array([[ 0.14, -0.79, -0.69,  1.20, -0.25],
       [ 0.30, -0.37,  0.74, -1.21, -0.19],
       [-0.02,  0.23,  0.87, -2.09, -0.41]]) ans = -0.79

array([[-1.152, -1.072, -0.633, -0.500],
       [ 0.894,  1.399,  0.495, -0.990],
       [ 0.661,  0.957,  0.029, -0.243]]) ans = -1.072

array([[ 0.20, -0.28, -0.18,  1.91],
       [-1.31,  0.78,  1.52, -0.95],
       [ 2.15,  1.55, -0.72,  0.54]]) ans = -0.28

array([[-0.122, -0.099,  0.028,  0.017, -0.019],
       [ 0.120, -0.015, -0.068,  0.002,  0.034],
       [ 0.004, -0.033,  0.028, -0.046, -0.076]]) ans = -0.099

array([[-0.225, -0.189, -0.199,  0.064, -0.164, -0.129,  0.148],
       [ 0.145,  0.146,  0.150, -0.216,  0.121,  0.104, -0.239],
       [ 0.145,  0.144,  0.149, -0.216,  0.157,  0.120, -0.209]]) ans = -0.189

array([[  2.69,  -1.58, -12.60,  10.84,   5.01],
       [ -3.70,  -3.87,  13.42,  18.76,   6.18],
       [ -5.35,  -4.00,  15.25,  19.18,   7.32]]) ans = -1.58

array([[ 1.210, -0.528, -1.764,  0.271,  0.898,  0.873,  0.156],
       [-0.924,  0.993, -1.409,  0.047,  1.131,  0.212,  1.249],
       [-0.977, -0.569, -1.104, -0.037,  0.564, -0.469, -1.340]]) ans = -0.528
---
array([[-26, -13, -48,  -2,  18,  45, -42],
       [-63,  52, -62,  58, -28,  -8, -22],
       [ 63, -61, -40, -13, -35, -40, -61]]) result: -26

array([ 47, -62,  25, -19, -18, -14,  25]) result: -14

array([ 42,  10,  63, -51,  -2, -22, -27]) result: -2

array([-26,  24,  73, -13,  59]) result: 24

array([ 16,  74, -14,  51, -19]) result: 16

array([-34, -15, -64, -41,   0]) result: -34

array([-74, -31,  15,  30,  76]) result: 15
---
Input:
[[11  9 15 62]
 [ 2  4 13 79]
 [15 12 18 53]]
Output: 9

Input:
[[-41  19 -56 -34]
 [-59 -52 -51  41]
 [-13  30 -29 -12]]
Output: 19

Input:
[[ 34  67 -40  -5]
 [-45 -13  56 -47]
 [  7  50   5 -51]]
Output: 67

Input:
[[ 36  20 -27   0]
 [ 37  37 -27  57]
 [ 43 -25 -13 -63]]
Output: 20

Input:
[[ 69  61  42 -48]
 [ 33  20  14  -2]
 [-22  74   2 -52]]
Output: 61

Input:
[[-40 -36   7  45]
 [-23  20  65 -11]
 [ 10  36  48  35]]
Output: -36

Input:
[[-16  27  11 -59]
 [  7 -41 -35  19]
 [-27 -24 -41 -79]]
Output: 27
---
[[-25 -15  -3 -57   1]
 [  1 -11   6 -10  -4]] -> -15

[[ 61 -22  -7 -50 -19 -17 -12]
 [  7  -9  45  21 -30 -16  29]
 [ 30  -6 -18  10 -41   4 -11]] -> -9

[[ 38  -8 -38 -53  31   8 -54]
 [-18  10  23  12 -55 -79 -10]
 [ 36 -35 -52 -45  44  21 -50]] -> 10

[[  1 -59 -65  49  11]
 [ 47 -16 -23 -65 -60]] -> -59

[[-22  48 -11 -25  21]
 [ 37 -74  10  44 -42]] -> 48

[[ 73  -4 -19   9 -10  28 -42]
 [ 73   4 -18   4 -18  -2 -34]] -> -4
---
[ 71 -56  22  76  51  -9 -35] >> 76, 76

[[-15 -15  27  27  -2]
 [ -7 -43 -31 -30  65]
 [ -1 -33  76 -22 -16]] >> -31, 76

[  1  22 -57 -14 -29  60   7] >> -14, 60

[-30 -73  -1 -43 -20  17  14] >> -43, 17

[[-26 -48 -38  40 -52]
 [ 19  39  37 -73 -17]
 [ 17 -27   1   0   8]] >> 37, 40

[[ 64  78  17  72 -10  63  36]
 [-25 -37 -18   6  -9  13  16]
 [ 58  19 -59   3  44  16  39]] >> 6, 78

[ 71 -63 -72  57  66] >> -72, 71

[-41  50   3 -29  -9  72  41] >> -29, 72

[ 13  -6 -71 -49  68] >> -71, 68

[ 34 -37  76 -26  -5 -32  21] >> -26, 76
---
6327,6206,6057,2305,6017
4847,9859,3482,5973,5476
5823,2508,6668,4369,4445
| 9859, 2305

9364,5798,2063,6883
1745,9852,1439,6215
| 9852, 1439

97,1,6,9 | 97, 1

4252,5414,9526,8141,2300 | 9526, 2300

9887,9274,8625,6082,2869 | 9887, 2869

931,-161,856,-501,545,-130,365 | 931, -501
